Here is a tiny trained network, its code and every weight. The questions are about switching its units off for an input and a class, where a switched-off unit gives its printed mean instead of its output.

import numpy as np


def w(rows, s, z=0):
    codes = np.array(rows[::2]) - 128.0
    scale = np.full(codes.shape[1], s)
    scale[-1] = z or s
    return codes * scale


def f(y):
    return y / 2 * (1 + np.tanh(0.7978845608 * (y + 0.044715 * y**3)))


def log_softmax(a):
    a = a - a.max(-1, keepdims=True)
    return a - np.log(np.exp(a).sum(-1, keepdims=True))


def net(x, mask):
    res = np.array(x, float).reshape(1, 5) / 4 @ E
    y = f(res @ A[0][:, :-1].T + A[0][:, -1])
    res = res + np.where(mask, y, B[0][:, -1]) @ B[0][:, :-1]
    return log_softmax(res[-1] @ U[:, :-1].T + U[:, -1])


A, B = {}, {}
E = w([
[128,124,83,56,131,85,128,130,112,233,124,42],'x0',
[130,124,146,79,130,232,130,127,115,96,129,68],'x1',
[128,127,2,193,128,188,131,126,132,142,128,119],'x2',
[129,130,58,39,130,93,134,130,138,63,124,167],'x3',
[132,143,135,81,130,191,128,133,130,200,128,233],'x4',
],0.0058)
A[0] = w([
[130,122,76,150,125,151,126,123,127,127,130,132,25],'neuron 0',
[134,126,66,153,126,155,135,132,124,127,142,134,53],'neuron 1',
[131,134,104,143,129,97,134,124,131,68,128,44,89],'neuron 2',
[135,120,251,43,129,74,127,128,128,117,133,130,23],'neuron 3',
[136,136,122,76,131,168,130,135,126,180,124,183,114],'neuron 4',
[140,139,124,105,135,157,133,115,136,168,141,172,95],'neuron 5',
[137,131,64,159,124,159,124,126,125,136,134,127,156],'neuron 6',
[128,124,141,150,130,146,122,132,130,90,129,155,24],'neuron 7',
[130,119,123,149,129,77,124,123,125,79,125,57,45],'neuron 8',
[128,125,135,74,128,219,124,131,128,99,133,75,59],'neuron 9',
[121,134,57,45,127,99,130,129,129,72,131,164,23],'neuron 10',
[123,129,194,210,128,165,130,127,127,218,137,92,3],'neuron 11',
[126,130,137,86,129,192,135,135,122,95,120,84,79],'neuron 12',
[121,121,73,153,136,156,126,132,136,135,120,127,83],'neuron 13',
[128,123,59,154,130,156,129,127,131,141,124,117,78],'neuron 14',
[127,125,115,104,127,112,125,130,133,176,123,100,56],'neuron 15',
[126,123,141,151,125,148,132,130,124,85,129,158,31],'neuron 16',
[131,122,82,65,130,112,129,125,134,83,137,147,75],'neuron 17',
[127,129,94,172,128,18,129,136,132,169,126,191,17],'neuron 18',
[117,116,130,90,123,168,126,123,128,179,120,182,52],'neuron 19',
[129,131,145,174,128,154,132,122,133,49,130,188,89],'neuron 20',
[126,126,85,56,130,94,132,121,122,229,128,53,29],'neuron 21',
[122,130,143,151,129,148,124,122,133,88,119,157,63],'neuron 22',
[126,128,130,113,127,152,125,127,122,160,126,168,24],'neuron 23',
],0.017,0.0056)
B[0] = w([
[133,219,131,145,130,112,137,128,131,119,130,96,141],'neuron 0',
[105,194,127,128,122,124,122,125,126,124,111,104,158],'neuron 1',
[91,104,128,191,129,116,126,174,126,136,162,146,210],'neuron 2',
[52,216,121,111,129,139,132,123,127,142,74,105,246],'neuron 3',
[93,92,127,180,120,122,125,168,133,132,164,154,219],'neuron 4',
[98,111,121,170,131,119,127,152,126,118,160,114,175],'neuron 5',
[63,131,150,93,133,135,132,128,125,144,84,134,199],'neuron 6',
[178,180,139,117,141,119,131,149,136,102,171,110,146],'neuron 7',
[121,141,125,208,125,120,128,181,134,121,178,138,192],'neuron 8',
[142,120,130,128,128,99,125,23,126,131,173,134,224],'neuron 9',
[204,123,130,170,137,133,124,131,128,102,46,112,197],'neuron 10',
[212,114,125,177,131,134,128,124,126,98,40,114,205],'neuron 11',
[145,132,120,133,131,96,130,58,137,146,150,147,198],'neuron 12',
[99,174,134,120,128,127,131,128,130,136,108,116,162],'neuron 13',
[88,184,122,116,126,134,128,123,130,136,104,119,176],'neuron 14',
[167,168,144,104,128,136,130,141,130,97,163,131,159],'neuron 15',
[175,169,138,113,132,132,123,148,123,110,178,105,155],'neuron 16',
[176,113,147,163,121,149,132,124,121,128,75,109,179],'neuron 17',
[146,138,130,139,130,97,128,4,129,136,195,128,204],'neuron 18',
[123,140,123,197,133,109,128,162,125,130,174,124,186],'neuron 19',
[146,96,118,42,123,152,128,173,124,138,156,136,240],'neuron 20',
[167,113,127,28,127,154,128,179,128,117,162,131,255],'neuron 21',
[164,139,126,93,127,119,131,156,131,119,157,115,162],'neuron 22',
[146,184,136,183,128,94,132,157,131,106,165,104,141],'neuron 23',
],0.034,0.0077)
U = w([
[157,130,128,52,125,154,129,162,125,113,163,123,120],'0',
[65,184,130,108,125,136,134,123,126,149,93,101,110],'1',
[97,106,118,182,120,109,124,170,131,129,162,145,127],'2',
[183,101,136,152,131,144,124,116,118,103,59,111,109],'3',
[137,121,123,113,129,93,125,37,132,147,164,141,121],'4',
[54,11,109,75,114,175,119,119,124,189,70,191,254],'5',
],0.011,0.0066)

Each question gives the input, the list of numbers given to net, and the class t.
The units are the neurons (one row each of A and B). Each row of codes is followed by its name. A weight is (code - 128) times the scale printed after its matrix; where a second scale follows, it is the last column's (A, B and U).
mask holds one flag per neuron, in row order. A switched-off neuron (its flag False) gives its mean, the last column of its row in B, instead of its output. The means were averaged over made-up inputs and are rounded, as every weight is.
A unit's drop is (log p(t) with every unit on - log p(t) with that unit switched off) / (log p(t) with every unit on - log p(t) with every unit switched off).
The circuit of an input: a set's keep is (log p(t) with only the set's units on - log p(t) with every unit switched off) / (log p(t) with every unit on - log p(t) with every unit switched off). Starting from the 12 units with the biggest drops (on a tie, the unit counted first), units are removed one at a time, each time the one whose removal leaves the highest keep (on an exact tie, the one counted first), for as long as the keep stays at least 0.8.
circuit, biggest first: the units of the circuit, biggest drop first
most important unit: the unit with the biggest drop
top k neurons: the k neurons with the biggest drops, biggest first
drop when u is switched off: that unit's drop, to one decimal
input [-1,0,0,-5,-1], class 3: most important unit : neuron 11
input [-2,5,6,2,7], class 2: top 3 neurons : (neuron 4; neuron 3; neuron 19)
input [0,0,4,8,7], class 3: top 2 neurons : (neuron 10; neuron 17)
input [-3,-4,7,7,-1], class 1: top 3 neurons : (neuron 6; neuron 14; neuron 1)
input [3,-2,0,-3,-4], class 2: top 2 neurons : (neuron 20; neuron 8)
input [3,8,8,-3,0], class 1: top 3 neurons : (neuron 6; neuron 14; neuron 13)
input [2,1,5,6,6], class 2: top 3 neurons : (neuron 4; neuron 19; neuron 3)
input [3,-8,0,4,-6], class 4: top 2 neurons : (neuron 18; neuron 4)
input [7,5,0,4,8], class 2: top 3 neurons : (neuron 4; neuron 19; neuron 5)
input [1,8,6,0,-6], class 4: top 3 neurons : (neuron 9; neuron 12; neuron 3)
input [-2,-5,5,-5,-1], class 1: top 4 neurons : (neuron 6; neuron 10; neuron 9; neuron 14)
input [1,8,8,7,3], class 1: top 4 neurons : (neuron 6; neuron 14; neuron 1; neuron 13)
input [-1,7,0,-6,-6], class 4: top 4 neurons : (neuron 9; neuron 12; neuron 4; neuron 10)
input [3,-1,3,-2,-5], class 2: circuit, biggest first : (neuron 2)
input [5,6,-5,6,6], class 2: top 3 neurons : (neuron 4; neuron 19; neuron 11)
input [0,0,2,-2,1], class 5: drop when neuron 3 is switched off : 0.1
input [5,8,0,0,7], class 4: drop when neuron 12 is switched off : 1.6
input [3,-3,0,5,3], class 3: drop when neuron 10 is switched off : 0.3
